In the rows, 128 means zero.
[106 100  56  94 117 210 169 160 180 131  95 169 184   8 121 145  57  88
 129 173 138 143 123 106 121 115 158  62 131 156 142  45] -> 1
[162 111 128 143 156 148 119 113 128 126 134 104 111 159 121  78 104 146
  99 144 150 127 135 125 119 122 121 109 118 132 137  81] -> 5
[ 60 143 133 132 125  83 139 115 136  95  95 143 133 109 128 147 152 124
 160 122 134 116 150  97 146 114  57 112  94 166 126 142] -> 7
[193 108 132 148 162 141 115 107 135 150 153 128 116 161 150 115 105 157
 148 140 100 128 147 131 108 152 149 134 116 124 113  96] -> 8
[130 144 111 119 113 130 123 136 140 132 124 133 140 117 138 110 116 132
 112 128 130 127 123 128 147 118 135 119 131 119 136 107] -> 9
[113 146 115 124 127 103 138 147 140 114 143 145 131  89 129 175 146  69
 109 127  88 151 137 109 119 120 129 143 150 118 127 147] -> 1
[ 89 182 128 102  95  95  98 170 172 128 142 149 152  53 121 143 111 105
 172 121 104 139  81 153 128  67 141 137 143 122 111 173] -> 8
[106 101  98 155 167 130 137 100 108 120 115 104 132 130 109 147 145 103
 116 119 149 117 150  87 115 136  97 125  96 137 147  72] -> 7
[173 119 154 147 146 180 119 142 132 150 125 150 138 137 135 119 106 139
 140 138 130 133 106 135 116 124 175 123 167 121 142 137] -> 1
[120 133 122 119 137  88 132 130 156  92 138  81 113  87 151 188 105  87
  67 154  95  83 182  90 111 167 106 131 115 127 133  59] -> 1
[131  99 125 145 134 168 144 131 133 125 123 125 135 122 141 127  66 125
 128 151 126 118 140 112 106 139 126 108 119 121 112 137] -> 8
[181 102 116 142 127 140 118 120 126 153 131 115 136 132 115 104 136 154
 135 135 173 122 159 128 126 162 111 117 111 149 130  94] -> 6
[149 215 206 125 142 187 144 110 144 143  80 222 142  77 140 113 116 112
 116  53 111 155 173 116 179 180 244 156 206 137 179 127] -> 2
[120 145 185 166 144 122 136 131 139 128 107 201 115 114  67 125 135 160
 155 160 120 123  86 124 147 170 168 106 157 108 111 209] -> 9
[163 140 148 144 169 166 111 118 126 131 115 133 129 148 180 111 143 136
 125 120 145 139 133 131 137 169 134 130 119 156 143  94] -> 8
[132 151 105  88 107 145 111 158 157  78 185 112 141  60 127 115  77 135
 110 158 107  89 153 109  93 151 172  87 152 103 108 144] -> 4
[125 103 137 101  85 117 135 145 169 112 106  86 118  84 131 106  40 130
 123 150  84  84 131 128 123 144 161 129 124 123 111 119] -> 3
[127 123 147 120 103 116 153 141 123 115 102 123 130 140 155 112 138 147
 152 116 115  98 144 121 145 145  79 122 109 157 137 136] -> 1
[178  59  88 166 170 158 155  99 141 143 171 133 120 149  81 151 128 159
 164 215 110 129 136  96  63 146 109  55 107 117 104 106] -> 0
[172  76 197 155 141 138  38  72 136 190  90 140 149 182 178 188 187 176
 172 122 197 128 100 121 146 178 121 163  93 161 112 164] -> 7
[141  61 116 133 178 159 135 126 144  83 114  62 103 105 150 110  66 120
  97 144  95 144 191 100 121 171  88  98  75 151 104  32] -> 3
[161  58 195 155 103 144 157 132  99 124 102 160  86 192 131 125  73 194
 173 203  76  88 119 146  90 164 161 111 130 126 107 186] -> 4
[132 105 166  86 118 164 130 143 109  98  97 138 130 126 173 105  52 133
  79 113  81 148 126 142 174 175 222 179 138 127 140 127] -> 6
[103 155 141 133 127 118 127 123 115 140 115 136 138 115 124 166 150 112
 125  97 104  97 148 131 128 118 130 138 150 136 135 122] -> 4
[163 159 117 108  26 130  66 153 186 180  99 106 156 110 107  50 171 174
 168 166 252 108  43 168 111  60 130  75 130 165 139 156] -> 5
[155 111 130 140 157 147 129 123 114 113 148 125 107 152 136 115 123 141
 106 134 125 128 150 121 113 145 124 133 117 135 135  95] -> 5
[145  96 140 155 173 166 143 106 108 136 123 114 112 150 133 117  87 131
 100 125 112 147 139 122 125 119 128 147 132 128 125 101] -> 7
[154  71 106 118 195 158 154 106 117 102 138  93  82 153 184 112 110 127
  43 139 120 123 188 106 136 193 103 140  90 182 114  21] -> 2
[123 138 142 115 125 107 114 142 143 119 118 104 127 110 121 111 107 120
 120 120 120 124 113 123 142 106 127 135 126 127 138 108] -> 1
[163  88 166 150 127 199 137 144 131 117 107 146 107 145 133  70  85 165
 125 158 128 124 111 127 127 162 158 116 115 142 126 142] -> 5
[171 120 146 146 132 112  60 120 143 149 151  78 133 202 165  95 120 143
 147 121 129 113 113 138 122 102 101 119 125  93 144 138] -> 3
[146 118 124 143 151 129 120 123 122 133 132  97 129 152 124 107 145 130
 113 127 142 157 127 135 140 121 137 113 126 142 116 103] -> 0
[159  89  97 124 138 175 125 142 127 127 150 104 140 108 116  85  84 121
 138 146 134  94 122 128  92 124 137 102 136 120 130 100] -> 4
[135 140 102 134  96 117  78 188 157 115 157  88 162 114 174  84  97  63
  96 135 174  96  96 143 137 114 122 124 148  89 146 147] -> 9
[138 127 147 139 162 129  92 111 144 134 130 106 117 135 115  99 138 140
 133 127 121 124  92 123 133 108 143 119 124 123 133 124] -> 7
[114 154 109 152 129 126 136 122 132 117 130 141 140 128 124 164 135 112
 111 127  99  93 169  85 118 143 126 107 125  94 156 103] -> 9
[122 111 127 149 154 119 161 107 131 112 133 140 106 123 121 168  99 125
 105 177 100 109 162 100  99 182 146 106 123 122  98 133] -> 8
[ 69  78 158 211 149 148 132 137 121 158 132 159 126 130  46 205 118 103
 163 128  90 122 127  92 112  73  77  79 102  77 116 184] -> 5
[151  82 139 158 161 180 125 118 111 130 124 126 114 174 137 109 117 145
 123 136 145 126 132 117 109 121 109 118 113 137 136 116] -> 5
[196 107  90 149 195 160 145  78 116 134 173 109  98 167 144 108 140 139
 102 141 109 114 201 100  84 148  77 119 127 149 121  56] -> 4
[132 141 134 127 119 109 120 130 134 119 137 115 138 146 138 115 124 133
 139 135 133 133 119 130 136 116 117 129 126 130 133 132] -> 0
[229 103  96 164 172 187  89 109 138 148 178  70 115 166  82  18 179 172
 137 106 147 133 143 100 102 132 102  78  84 118 130  79] -> 5
[128 128 137 141 109 120  77 133 134 159 122 110 127 151 131 121 142 127
 114 118 156 128  88 125 150  93 128 134 114 102 145 131] -> 9
[165 117 131 153 151 150 111 112 117 150 162 121 121 176 133 125 146 151
 134 136 149 139 114 118 119 124 126 139 125 125 139 124] -> 0
[145  90 123 144 161 156 124 141 114 103 167 120 105 150 132 116  99 130
 107 148 117 140 138 120 103 123 124 116 116 114 126 113] -> 5
[154 119 142 122 128 132 112 133 114 126 141  88 116 133 145 101 114 126
 115 122 129 120 140 137 122 125 105 124 128 128 132 106] -> 4
[142 152 117 137 125 108 126 125 144 120 138 122 125 121 105 114  99 137
 118 146 124 114 138 118 114 116 111 134 137 105 123 115] -> 9
[ 90 124 146 139 125 134 190 147 130 108 111 214 127  86 115 213 120 144
 173 134  31  93 178 100 117 165 171 129 137 148 112 149] -> 1
[ 74 162 134 114 125  96 128 133 138 112 115 123 130  92 174 150  96  72
  82 113 139 136 148 121 168 129 122 128 122 135 143  96] -> 8
[ 73 160  98  76  88 125 121 164 160 110 140 119 156  45 153 133 105  78
 135 107  92  97 123 122 142  82  91 112 119 132 154 100] -> 4
[220 223 123 104 160  60  63  84 144 143 250  24 164 119  97 140 147 144
  74 123 125 109 181 143  79 133  69  65 202  32 107 123] -> 4
[148 133 135 134 138 110 112 138 135 128 136 110 119 137 115  98 149 134
 126 130 138 137 107 127 134 120 112 126 128 133 124 134] -> 1
[113  93 161 150 156 154 136 141 109 141  93 154 135 134 107 151 101 132
 136 135 134 134  88 135 135 119 143 142 143 135 124 143] -> 1
[131 127  88 145 130 124 114 115 127 143 144 109 134 138 120 156 175 128
 108 120 137 117 155  98 113 117  97 108 109 116 125 106] -> 9
[ 80 119  79 125  95 167 137 144 147  94 116 118 182  95 160 143  73  99
 141 120 124  69 165  77 103 108 101 118 105 129 147 119] -> 7
[124 112 112 132 152 190 110 154 141 125 143 136 138  94 138 126 103 118
 122 126 136 145 117 121 122 129 171 114 147 128 128 131] -> 3
[ 87 138 119  91  98 119 100 157 143 113 138 135 157  92 135 133  74  83
 114 122 121 131  96 128 143  82 150 149 147  96 154 163] -> 6
[ 97 167 101 146 112 109 123 129 108 145 139 135 176 165 142 174 200 129
 141 120 145  97 102 133 117 106  65 129 136 128 144 178] -> 7
[156 142 117 117 136 114 116 125 129 119 155 100 126 139 136 114 146 120
 106 106 118 135 161 119 117 133 102 133 125 124 128 107] -> 2
[146 125 122 123 145 132 103 124 131 113 141  98 123 131 123  90 102 131
 117 139 131 112 131 125 114 122 122 121 127 126 128  95] -> 4
[122 103 146 131 129 153 148 130 126 111 120 152 117 125 124 148  87 145
 113 159 104 113 133 121 112 147 159 120 128 127 124 129] -> 5
[172 140 186 134 131 157 131 107 145 104  14 119 150 118 226 106  85 116
 133  97 117 138 211 138 152 180 129 172 118 205 158  17] -> 7
[154  86 119 183 177 185 143 131  93 119 148 131  98 174 130 128 129 128
 110 144 139 148 165 111  85 119 104 112 117 135 142  91] -> 5
[148  93 115 148 138 163 134 145 123 127 140  97 128 120 130 124  92 120
 124 132 118 137 153 120 110 149 111 107 118 113 130  99] -> 3
[110 142 133 109  87 105 112 144 137 134 115 127 155 110 150 149 132 116
 137 104 114 112 139 134 153 119 103 143 115 135 148 132] -> 6
[115 133 136 110  95 106 122 135 139 125 121 120 130 109 139 153 133 117
 131 131 118 139 117 127 135 120 156 140 123 137 134 122] -> 0
[180 157 128 121 124 115 141 133 152 102 127 127 112 122 116  56 101 152
 115 154 126 144 137 129 120 143 134 163 149 156 102 129] -> 1
